Small tables with named rows and columns. After each table, cells are looked up by row and column.

Ruru
|  | Zadim | Rim | Lef | Tuz | Bir | Led | Kub |
|---|---|---|---|---|---|---|---|
| Sut | 33.33 | 64.02 | 32.34 | 36.77 | 41.33 | 46.79 | 50.37 |
| Pak | 59.39 | 39.67 | 63.56 | 49.16 | 46.62 | 62.73 | 36.09 |
| Nok | 48.42 | 48.75 | 60.16 | 49.59 | 35.52 | 50.68 | 35.44 |
| Tet | 51.90 | 39.38 | 63.20 | 49.29 | 48.52 | 60.75 | 41.80 |
| Tinadas | 54.60 | 33.44 | 45.30 | 47.48 | 41.10 | 50.68 | 37.93 |
| Zal | 45.08 | 41.81 | 60.50 | 57.69 | 42.83 | 59.68 | 34.52 |
| Rebu | 42.97 | 35.45 | 51.51 | 55.27 | 40.35 | 57.53 | 40.17 |
| Meba | 46.77 | 43.66 | 60.45 | 53.99 | 45.20 | 36.05 | 33.65 |
| Muz | 68.54 | 36.15 | 60.68 | 63.10 | 60.82 | 48.14 | 39.13 |
| Fovun | 52.51 | 21.78 | 56.38 | 49.18 | 69.48 | 60.53 | 44.89 |
| Pigiru | 47.64 | 35.66 | 59.25 | 39.03 | 48.28 | 67.74 | 33.26 |
| Buvare | 63.76 | 15.92 | 47.72 | 83.37 | 76.75 | 52.64 | 40.60 |
| Kiza | 55.42 | 13.51 | 52.35 | 75.80 | 62.60 | 43.00 | 37.24 |

Tuz of Tinadas is 47.48
Tuz of Tet is 49.29
Rim of Tet is 39.38
Led of Kiza is 43.00
Bir of Tet is 48.52
Zadim of Rebu is 42.97
Led of Tinadas is 50.68
Tuz of Rebu is 55.27
Bir of Rebu is 40.35
Kub of Sut is 50.37
Zadim of Tinadas is 54.60
Lef of Muz is 60.68
Rim of Fovun is 21.78
Bir of Nok is 35.52
Led of Nok is 50.68
Zadim of Zal is 45.08
Zadim of Pak is 59.39
Bir of Kiza is 62.60
Kub of Fovun is 44.89
Rim of Tinadas is 33.44
Row with the largest Lef: Pak

Table Ditomuf
         Gutofo  Gomup  Fafiges  Vup  Bevob  Tep  Mib
Muriguf     404    526      402  397    277  424  474
Dunavu      415    590      490  361    330  389  439
Zate        458    599      939  219    717  186  138
Dep         438    752      571  332    282  399  488
Saduk       387    358      444  373    455  348  314
Baze        408    521      421  373    333  393  433
Bip         385    424      299  419    265  436  472
Vomig       337    284       19  503    154  517  557
Tun         380    380      376  377    384  373  386
Pobazud     381    401      305  412    306  423  446
Zaf         389    368      508  338    506  331  289
Zolosuf     411    668      422  385    214  442  525
Nik         365    198      397  393    533  328  273

Vup of Muriguf is 397
Mib of Baze is 433
Mib of Zolosuf is 525
Gomup of Dunavu is 590
Mib of Bip is 472
Gomup of Pobazud is 401
Bevob of Zaf is 506
Mib of Zaf is 289
Gomup of Baze is 521
Row with the largest Fafiges: Zate

Lazi =
	Femiba	Kesi	Bukega	Sofamek	Vin	Pamu	Zum
Zalav	5.9	5.4	6.0	6.4	6.5	4.7	6.9
Tobevit	6.7	4.9	6.0	8.3	6.5	4.2	7.4
Gobuz	3.8	5.4	4.2	2.5	4.7	7.9	3.4
Puvovat	6.3	4.0	5.1	6.4	6.8	3.6	7.4
Lin	6.7	6.3	6.4	7.0	6.2	5.2	6.4
Kabiv	5.9	6.3	5.5	5.7	5.0	7.4	4.9
Lir	5.5	6.3	6.9	4.4	6.8	5.8	5.9
Vomisat	7.5	6.8	6.9	7.7	5.9	6.3	6.9
Vur	4.2	3.1	3.3	4.4	5.3	5.2	5.4

Lir, Zum -> 5.9
Puvovat, Zum -> 7.4
Puvovat, Sofamek -> 6.4
Lir, Pamu -> 5.8
Puvovat, Femiba -> 6.3
Vur, Bukega -> 3.3
Gobuz, Vin -> 4.7
Tobevit, Vin -> 6.5
Kabiv, Bukega -> 5.5
Vomisat, Bukega -> 6.9
Vur, Sofamek -> 4.4
Gobuz, Femiba -> 3.8
Vur, Pamu -> 5.2
Kabiv, Pamu -> 7.4
Which row has the largest Femiba? Vomisat

Paz:
fields: Lunizu, Vid, Vok, Ved, Fusumo
Nar: [5.913, 4.511, 7.570, 3.850, 3.915]
Rep: [4.720, 4.641, 3.703, 4.114, 3.882]
Kuridu: [5.886, 7.525, 5.528, 3.546, 5.231]
Zanimal: [6.281, 6.278, 4.409, 4.861, 8.007]
Nus: [5.302, 4.391, 5.746, 4.837, 4.009]
Gosa: [4.911, 4.385, 4.426, 5.607, 5.740]
Rabi: [4.313, 6.978, 2.537, 6.879, 6.552]
Sivare: [4.671, 7.332, 3.691, 3.865, 7.381]
Febi: [6.604, 5.283, 7.828, 2.033, 4.036]
Pib: [7.807, 6.389, 4.096, 5.536, 4.893]
Naz: [3.095, 4.133, 1.304, 7.963, 7.505]
Lur: [6.145, 7.384, 4.914, 4.962, 5.757]

Sivare, Vok: 3.691
Gosa, Ved: 5.607
Nar, Lunizu: 5.913
Kuridu, Fusumo: 5.231
Febi, Lunizu: 6.604
Lur, Ved: 4.962

